[103 124 123 105 147 179 141 155  94 166 159 128 162  93 117 120 120 137
 104 158 142 104] -> k_393
[155 174 165 169  87 130 167 156 114 124 121 118 150 146 145 142 155  39
 136  94 105 158] -> k_340
[118 162 170 157 176 139  95  98 135 175 128 141 161 123 181  97 199  88
 141 103 105 103] -> k_172
[108 162 162 145 180 131 131 140 149 174 105 168  96 130 126 143 141 105
 173 173 120 110] -> k_670
[106  68  84  87 149  62 194 173 133 147 144 143  96 141 127 134 105 164
 164 121 115 128] -> k_136
[141 104 126 108 135 113 137  76 150 103  50 114  88 157 127 148 124 124
 146  99 112 157] -> k_356
shift +1: [133 147]  [134 148]
shift +1: [162]  [163]
shift +1: [134 105]  [135 106]
shift -1: [117]  [116]
shift +1: [103]  [104]

[ 67  86 120 187 132  96 156  86] -> k_611
[ 91 133  93  54 106 118 178 119] -> k_430
[ 91 133  93  54 106 118 178  82] -> k_192
[184 136 135  71 126 154 105 167] -> k_173
[ 67  86 120 187 132  96 156 167] -> k_281
[ 73  90 113 185 127  99 155  87] -> k_279
shift -1: [135  71 126]  [134  70 125]
shift +1: [ 67  86 120 187]  [ 68  87 121 188]
shift +1: [93]  [94]
shift -1: [86]  [85]
shift +1: [120]  [121]
shift -1: [ 54 106 118]  [ 53 105 117]
shift -1: [ 54 106 118]  [ 53 105 117]

[202 119 128  84] : k_974
[126 178 131 162] : k_293
[ 26  79 134 198] : k_992
shift -1: [ 26  79 134]  [ 25  78 133]
shift -1: [ 79 134]  [ 78 133]
shift +1: [131]  [132]
shift -1: [131]  [130]
shift +1: [202]  [203]
shift -1: [126]  [125]
shift +1: [26]  [27]

[144  36 201 186 115  80  69 149 105  49  99 123 128  97  94 115  86 128
  31  46 194  86 133 101  31 222] : k_237
[136 214  42 228 193 142  91 214  57  75 177 161  88  66 223 210 116 135
 223 112 191 133 168 151 219 213] : k_989
[106  86  55  38  63  93  62 150  65 166 107 152 207 109 169  51 156  87
 149  62 222  39 141 193 100 143] : k_744
[136 214  42 228 193 142  91 135  57  75 177 161  88  66 223 210 116 135
 223 112 191 133 168  60 219 213] : k_653
shift -1: [63]  [62]
shift +1: [86]  [87]
shift +1: [161]  [162]
shift -1: [75]  [74]
shift -1: [207 109]  [206 108]

[127 118 112 124 123 124 182 199 130 169 129 155  63 140 151  82 143 169
 177 143  75 107 129 207 160 112 112  91  49] = k_886
[144 141 126 136 120 106 178 201 131 173 103 151  74 133 129  87 129 172
 147 169 109 112 139 216 164 101 126 104  57] = k_344
[127 118 112 124 123 124 182 199 130 169 129 155  63 140 151  82 143 169
 158 135  77 114 152 205 157 103 128  98  54] = k_126
shift +1: [127]  [128]
shift -1: [147]  [146]
shift +1: [158 135  77]  [159 136  78]
shift +1: [126]  [127]
shift -1: [127 118 112]  [126 117 111]
shift +1: [157 103]  [158 104]
shift -1: [112 124]  [111 123]

[177 175 139 146 104 102 193]  k_701
[ 94 106 130 106 145 142  84]  k_335
[ 44 168  81  74 115  85 109]  k_189
[205  96 167 166 154 159 148]  k_468
shift -1: [139]  [138]
shift -1: [175]  [174]

[125 186 176 148 150  60] -> k_577
[126 164 154 132 132 117] -> k_120
[128 124 129 136 137  99] -> k_556
[124 219 193 138 138  99] -> k_413
shift -1: [124 219 193]  [123 218 192]
shift -1: [132]  [131]

[126 175 133 110 154  93  85 112 110  55] -> k_333
[136 128 125 101 210 116 137 115 166 116] -> k_638
[123 191 149 117 176  90  79 109 143  49] -> k_545
[ 91  86  99 168 120 122 187  87 106  94] -> k_451
[ 59  84  73 148 126 111  77  96  85 140] -> k_169
[219  84 117 157  69  98 100  92 140 115] -> k_407
[197  95 114 155  61  84 105  93 135 116] -> k_850
[145 153 105 101 185  84 165 116 153 153] -> k_564
[ 95 103 124 167 151 106  73  88  63 197] -> k_709
[124 198 143 143 106 145 130  98 186 162] -> k_716
[ 62 102  40  95  93 136  96 118 115 150] -> k_667
[ 59  84  73 148 126 111  77  96  60 196] -> k_723
shift +1: [133 110 154]  [134 111 155]
shift +1: [106 145]  [107 146]
shift +1: [102  40  95  93]  [103  41  96  94]

[ 90 137  53 119] = k_35
[128 145 139 126] = k_552
[181 121  31 144] = k_824
[180 133 122 114] = k_858
[142 126 125 100] = k_295
[ 22 114 199 134] = k_639
[125 116 220 120] = k_890
[120 149 104 158] = k_855
shift +1: [145 139]  [146 140]
shift +1: [145]  [146]
shift -1: [31]  [30]

[164 159 102  98  97] = k_683
[ 93 159 175  64 155] = k_713
[ 93 159 175  52  53] = k_225
[ 57 133 112 166 171] = k_519
[112  51 155 149 120] = k_501
shift -1: [112 166]  [111 165]
shift -1: [ 57 133 112]  [ 56 132 111]
shift -1: [159]  [158]
shift +1: [102  98]  [103  99]
shift +1: [ 57 133 112 166]  [ 58 134 113 167]

[183  64  97  36  67 171]  k_269
[ 84 208 108  88  93 173]  k_573
[127 198 111  84  86 203]  k_479
[ 98 104 170 106 211 200]  k_277
[109 217 106 141 194  86]  k_268
[134  70  60  93 138 156]  k_359
shift -1: [134  70  60  93]  [133  69  59  92]
shift +1: [ 98 104]  [ 99 105]
shift -1: [183  64  97  36]  [182  63  96  35]
shift +1: [84]  [85]

[157 131 162 113 114 125 129 160 142 103 110 101 123 131 107 156 116 118
 140 140 128 109 134 140 166 130 113 135 134 126 108 136 135 119 119] -> k_687
[140 125 152 126 117 127 131 135 136 105  91 110 140 130 110 149 108 102
 121 149 105  99 119 137 161 133 117 136 134 132  86 145 129 128 130] -> k_870
[115 140 143 123 124 115 131 155 146 132 117 113 134 157 121 146 110 119
 118 167 115  86 124 140 149 121 120 152 110 143 112 149 138 136 125] -> k_766
[147 128 166 103 117 129 137 152 152 119 113 125 136 134 116 154 112 127
 140 163 137 106 107 121 136 112 114 152 126 137  85 144 122 118 137] -> k_967
[112 136 149 103 111 137  99 163 159 119 131 141 149 157 124 132 100  98
 150 140 137  88  93 148 112 106 125 140 130 131  60 133 138 147 150] -> k_877
[101 145 113 104 136 151 126 139 149 162 112 171 154 152 153 137 104 134
 153 129  94  95  98 154 121 101 104 163 113 161  49 122 106 147 145] -> k_170
shift -1: [117 113 134 157]  [116 112 133 156]
shift -1: [113]  [112]

[113 120 137 120 134 121 131 128 163  77 127 135 120 128 173 146 108 115
 138 142 100 169 122  96 128 113 149 125 128 157] = k_204
[107 125 139 120 135 127 131 115 170  73 125 129 111  95 166 149 111 117
 139 142  85 165 120  85 119 105 147 133 113 155] = k_563
[166 135  85 130 121 119 103 130 104 136 121 162 114 124 123 158 137 115
 102 121 110 139 101 143 115 144  34 102 147 126] = k_66
[130 140 124 126 130 122 132 137 120 122 132 124 129 128 121 128 139 121
 123 132 133 127 125 128 132 149 133 137 137 125] = k_888
shift -1: [122 132 124]  [121 131 123]
shift +1: [139 120 135]  [140 121 136]
shift -1: [123 132 133]  [122 131 132]
shift +1: [120 135]  [121 136]
shift +1: [128]  [129]

[129 122 124 152 145 169 139 175 134 138 160 146  99 165 155 132 140 121
 130  91 141 138 175 116  90 136 123 114 106  90] : k_249
[127 130 138 156 141 154 132 181 119 145 135 137 108 170 153 132 151 113
 135  99 151 134 164 130 104 137 124 122 106 100] : k_362
[134 100 146  64 155 177 119 135 126 212 125 162 132 124 115 130 126 124
 148 125 152 173 169 116 147 147  78 129 154 165] : k_650
[131  99 148  65 156 176 118 137 125 211 124 165 132 124 117 129 127 124
 147 125 152 175 170 117 147 146  79 127 154 165] : k_776
[124 133 123 146 124 149 131 180 122 150 176 119 111 150 108 157 165 133
 140 108 142 168 172 139 106 113 160 106 124 107] : k_925
[134 126 136 147 137 167 160 176 124 147 177 126 115 145 112 129 162 129
 129 116 143 157 174 150  91 131 153  98 121 113] : k_546
[148  88 149  49 134 171 113 137 128 195 124 169 142 134 114 132 117 128
 140 127 154 174 178 132 132 131  74 119 167 172] : k_846
[127 131 137 156 141 156 132 181 116 144 133 136 109 171 153 133 151 113
 136 101 151 136 164 129 105 134 125 123 106  99] : k_154
[137 103 150  60 154 185 108 129 128 206 121 162 126 128 121 128 126 126
 148 131 155 174 162 115 140 145  79 130 149 166] : k_985
shift +1: [113]  [114]
shift -1: [137 103]  [136 102]
shift +1: [145 112 129 162]  [146 113 130 163]
shift +1: [124]  [125]

[110 128 102 105 123 105 122 135 109  93 152 159 103 193 158 147 128 126
 139 164 149  88 117 117 173 128 135 127 137 132 116 116]  k_873
[139  98  55 143  99 119 108 153 118 185  54  96 137 143 113 169 124 206
 143  94 160 114 148 197 141 189  84 149  89  90  63  64]  k_145
[106 117  71 123 130  76 140 131 101 133 108 149  95 163 163 142 160 126
 140 133 123  68 145 142 207 161 165 127 180 109 102 123]  k_69
shift -1: [109  93]  [108  92]
shift +1: [206 143]  [207 144]
shift -1: [123]  [122]
shift -1: [143 113]  [142 112]
shift +1: [169 124]  [170 125]
shift +1: [135]  [136]

[ 78 143 123  64  91  72 205 132  68] : k_982
[ 93  55 136  85 103 147 112 138 229] : k_271
[100 120 144  77 118 116 196  69  87] : k_929
[ 83  70 147  54  87 157 153 101 186] : k_561
[ 72 133 127 157 161  71 172 113  48] : k_433
shift -1: [147 112 138]  [146 111 137]
shift -1: [64]  [63]
shift -1: [172]  [171]
shift -1: [87]  [86]
shift +1: [153 101]  [154 102]
shift +1: [147 112 138]  [148 113 139]

[ 78  98 145 177 105 134 148 169 117 132 137  66  96 136 108 121 124 154
 141 145 156 104 124 108  77 102 125 154 107 221 169 126 161 135  70 121
 184  76  90 122  89 133 112 184 154  82 128  89 116 152  94 120 158 128
 191 142 117 145 174] = k_490
[132 100 183 192 153 176  86 145 141 125 159 159 129 181 141 112 200 116
 116 130 177  86 178 107 119 115  75 109 187 190 100 125 200  99 121 115
 108  95 150 169 119 176  94 123 127 133 145 103 133 172 123 154 138 116
 142 148 168 159 166] = k_658
[132 100 183 192 153 176  86 145 141 115 159 159 129 154 141 112 200 116
 116 130 177  86 178 107 119 115  75 109 187 190 100 125 200  99 121 115
 108 131 150 169 119 142  94 123 127 133 145 103 133 172 123 154 138 116
 142 148 168 159 166] = k_955
[ 66 109 104 177 112  89 107 108  75 165 164 111 161 116 154 108 137  78
 135  97 117 142 156 151 119  63 143 182  89 159 112 178 164 150 165 161
 116 130 121 129 165 143  89 115 104 120 123  89 162 181 130 134  88  97
 163 178  99 164 209] = k_162
[109 113 111  81 123 170 146 132 124 144  98 129 226 114 219 128 153 178
 188 148  78 167 140 165  83 136 134 117 139 101 173 152 107  80 161 160
  89 112 100 103 176 120  89 126 104  93  89 132 150 148 124 118 121 125
  91 127 137 156 155] = k_290
[132 100 183 192 153 176  86 145 141 125 159 159 129 181 141 112 200 116
 116 130 177  86 178 107 119 115  75 109 187 190 100 125 200  99 121 115
 108 131 150 169 119 176  94 123 127 133 145 103 133 172 123 154 138 116
 142 148 168 159 166] = k_597
shift +1: [153]  [154]
shift +1: [108]  [109]
shift -1: [152]  [151]

[119 191 141 163 155 132 130 124 118 141 135 144 149] -> k_903
[170 153  98 162 124  81 210 128 115 161 177 141 151] -> k_971
[103 172 107 133 116  96 159  93 130 112 135 157 199] -> k_588
[141 143 122 166  97  96 158 122 109 159 163 135 154] -> k_660
[109 101 147 116 139 153  39 113 179 127 104 138 134] -> k_228
[139  84 132 157  84  96 123  85 171 147 160 158 201] -> k_440
[128 161 108 106 145 125 142 120 152 100 129 144 133] -> k_831
[130 105 121 139 126 111 185 145 121 106 134 141 152] -> k_424
[153 176 116 173 144 114 196 145 137 110 134 153 162] -> k_954
[186 136  90 134 128  85 214 134 142 110 162 148 146] -> k_273
[186 136  90 134 128  85 214 134 127 105 148 153 151] -> k_672
[133 169  88 100 149  93 191 112 127 105 148 153 166] -> k_88
shift -1: [121 106 134]  [120 105 133]
shift +1: [141]  [142]
shift -1: [130 105 121 139]  [129 104 120 138]
shift +1: [145 125 142 120]  [146 126 143 121]
shift -1: [126]  [125]
shift +1: [118 141 135]  [119 142 136]

[121 110  34 180 128] = k_811
[ 90  71 195 180 128] = k_740
[121 110  34 104 107] = k_926
[121 110  34 148 107] = k_158
[128 167 144 207 118] = k_838
shift -1: [121 110  34]  [120 109  33]
shift -1: [110]  [109]
shift -1: [121 110]  [120 109]
shift -1: [110  34 180]  [109  33 179]
shift +1: [121 110]  [122 111]

[134 122  90 124 198 137  86  71 102 142 150 135  83 167 114 151 117 124
 132 168 151 134 128 134 125 157 168] -> k_757
[125  99  83 115 175 113  52 143 108 124 139 164 151 123 191 141 129 136
 136 108 138 132 149 130  82 167 106] -> k_62
[152 118  93  90  69 170 161  89 103 175 158 155 134 107  99 122 116 135
 123 117 132  76 134 123 101 120 165] -> k_347
[ 96  78 142 154 180  84 133 159 192 106 109 114 134 151 135 164 168 157
 111 126 150 159 118 134 135 148  92] -> k_178
[140  83 175 112  83 111 138 175 112 123 114 149 150  57 160 136 111 139
 152 104 132 121 127 119 129  72 115] -> k_965
shift -1: [132 168 151]  [131 167 150]
shift +1: [180  84 133 159]  [181  85 134 160]
shift +1: [106]  [107]

[ 59 171 179 213  41 172 174] : k_680
[109 170 117 163 133 156 107] : k_998
[179  84 153 130 122  92 228] : k_970
[184  94  87 109 166  88 125] : k_822
shift +1: [94]  [95]
shift +1: [ 84 153 130 122]  [ 85 154 131 123]

[126 125 186 123 127 186 124 135 129 129 128 131 131] -> k_21
[212 129 132 133 141 123 124 122 132 158 128 131 136] -> k_51
[131 132 128 131 124 131 168 134 200 128 128 126 125] -> k_548
[125 134 130 213 131 125 128 133 132 161 140 127 128] -> k_375
[124 132 128 125 128 195 125 127 128 125 128 187 131] -> k_142
[128 166 131 141 130 129 131 133 130 127 204 130 127] -> k_848
[127 137 127 128 125 133 135 182 189 124 127 126 127] -> k_688
shift -1: [122]  [121]
shift +1: [189 124 127]  [190 125 128]

[109 138 169 117  89  92  86  97 141 128 157 160 173 113 184 129 125 185
 148 129 126 204 158  92 142 116 131  90 155 153 163 163 200 111 133 183
 102 116 169 178 136 148 183 178 102 162 146 101  93 124 123 173 109 202
 177 122] = k_612
[107 113 112 115 114 125 101 109 100  93  77 102 120 112  93  93 109 111
 120 107  94 120  94  87 121 114 103  90 100  98 115 119 111  95 119 120
 101  95 116 123  89 119 111 107 102 118 118 101  99  97 113 114 123 130
 116  93] = k_708
[128 162 136  87 189 179  97 215 108 201 152 137 131 102 154 196 187 112
  92 159 183 126 172 125 141 102 184  98 159  91 114 132 120 174  94 124
 186 143 135 108 108 116 135 143 225 150 129  91 111 196 154 132 160 106
 107 190] = k_250
shift -1: [119]  [118]
shift +1: [120 101]  [121 102]
shift -1: [107]  [106]
shift +1: [113 112]  [114 113]
shift -1: [196 187]  [195 186]
shift +1: [152]  [153]
shift -1: [99 97]  [98 96]

[108 140 148 145  66 117 102 109 131  73 138 139 139 159  59 116 142 112
  75 111 174 161 109 113] -> k_726
[123 158 133 152 104 160 159 106 154  82 178 112  91  76 128  91 129 123
 108 178  97 106 137 105] -> k_197
[144 138 104  89 100 134 132  77 148 138 142 171 168 106  78 125 204 132
 150 187 160 154 106 102] -> k_83
[154 114 125  78  88 136  53 121 116 190 139 126 140 192 141 135 182 121
 102 122 174  76  94 200] -> k_759
[ 76  61 123 127 165 106 158 145 105 106  81  69  99 134 143 132  90 147
 133  98 118 159 165 120] -> k_629
shift -1: [ 98 118]  [ 97 117]
shift +1: [187]  [188]
shift +1: [174  76]  [175  77]
shift +1: [109 131  73]  [110 132  74]
shift +1: [ 76 128]  [ 77 129]

[167 120  71  72 122 191 143] : k_329
[139 165 132  92  54 156 176] : k_74
[ 89  78 159 106 137 180 154] : k_135
[199  86 176 109 171 121 171] : k_899
[ 99 134 192 124 150 141 127] : k_503
[ 85  62 149 135 144  70 132] : k_600
[141  85  93 181 166  84 189] : k_605
[161 129  73 184  86 117  80] : k_594
[140 208 154 135 184  77  97] : k_671
[176 127  73 123 161  79 122] : k_945
shift -1: [70]  [69]
shift +1: [176 127  73]  [177 128  74]

[ 78 138 170 215  70 147 110 149 129 106 115 182 100 162 144 113 101 118
  88 103 123 159 179 148  81 106  93] = k_240
[127  92 135  55 136 120 100  67 165 187 138 133 104 101 143 147 101 130
 181  71 144 130  98 126  76 117 162] = k_922
[ 95 111 139  67 157 150 113  87 161 176 104 115 130 136 156 109 103 125
 155  77 112 108  85 199  93 124 177] = k_711
[ 95 111 151  67  99 150 113  87 161 176 104 115 130 136 156 109 103 131
 155  77 112 108  85 199  93 124 177] = k_317
[ 67 144 126 187 138 153  99 162 137  63  98 122 157 121 153  92  91 147
  55  91 120 127 146 192 127 150 125] = k_902
[ 75 148 121 202 142 157 113 170 131  54 113 126 147 136 144  86 100 119
  60 131 116 127 150 180 146 156 107] = k_930
[129 148 161 208  68 127 138 162  96 105 143 163 124 160 119 123 155 115
  95  41 127 151 176  82 137  98  74] = k_33
[129 148 161 208  68 127 138 162  96 105 143 163 124 160 119 123 155 115
  95 167 127 151 176  82 137  98  74] = k_108
[124 151 164 210  68 129 136 166 102 106 142 160 124 160 116 120 146 115
  82 163 122 155 183  89 129  96  71] = k_52
[186 118 114  78 119  72 130 121 108 145 145 102 147  87 123 172 167 174
 149 143 148 146 119  45 150 119 119] = k_620
[ 95 102 147  91 127 136  88  84 165 168 124 159  99 115 156 136  81 130
 152  38 139 131 123 162  51 124 154] = k_632
[ 78 133 115 132 146 140  80 140 149  89  89 123 160 105 168  95  83 174
  70  60 126 132 130 195 113 148 135] = k_978
shift -1: [124]  [123]
shift -1: [129 148 161 208]  [128 147 160 207]
shift +1: [ 91 120]  [ 92 121]
shift -1: [119]  [118]
shift +1: [143]  [144]

[148  42 110 131 165 151]  k_949
[201  88 151  92  96 134]  k_722
[103 100 103 166 150 153]  k_29
shift -1: [201  88 151  92]  [200  87 150  91]
shift -1: [103 166 150]  [102 165 149]
shift +1: [92]  [93]
shift -1: [201]  [200]

[126 119 155 123] -> k_898
[105 113 174 111] -> k_427
[ 40 139 110 154] -> k_138
[109 130 137 130] -> k_475
[115 121 150 120] -> k_8
[194 104 132 109] -> k_115
[ 30 164 115 159] -> k_887
[ 40 160 110 154] -> k_604
[183  91 178  95] -> k_797
shift +1: [91]  [92]
shift -1: [164]  [163]
shift +1: [40]  [41]
shift +1: [115]  [116]

[136 186 141 146 153 148 144 147 153 151 163 164 161 163 160 141 136 153
 147 152 155] -> k_195
[136 145 141 146 153 148 140 147 153 151 163 164 161 141 160 141 136 153
 163 152 155] -> k_22
[152 145 161 141 209 137 157 161 143 140 147 199 148 141 147 167 155 154
 148 143 143] -> k_445
[136 186 141 146 153 148 140 147 153 151 163 164 161 163 160 141 136 153
 163 152 155] -> k_771
shift -1: [157 161]  [156 160]
shift +1: [186 141 146]  [187 142 147]
shift +1: [141]  [142]
shift -1: [153 151]  [152 150]

[102 180 137 129 143] : k_405
[121  28 136  55 129] : k_592
[144  88 124  85 136] : k_55
[138 127 120 153 107] : k_137
[134 132 131 127 142] : k_718
[148  61 135 128 117] : k_511
[116 164 141 124 139] : k_842
[138 166 136 195 101] : k_571
[132 123 135 134 130] : k_775
[136 108 139 128 144] : k_175
[130 169 132 126 169] : k_502
shift +1: [121  28 136]  [122  29 137]
shift -1: [169 132 126]  [168 131 125]
shift +1: [136]  [137]
shift -1: [116]  [115]
shift +1: [102 180 137]  [103 181 138]
shift +1: [85]  [86]

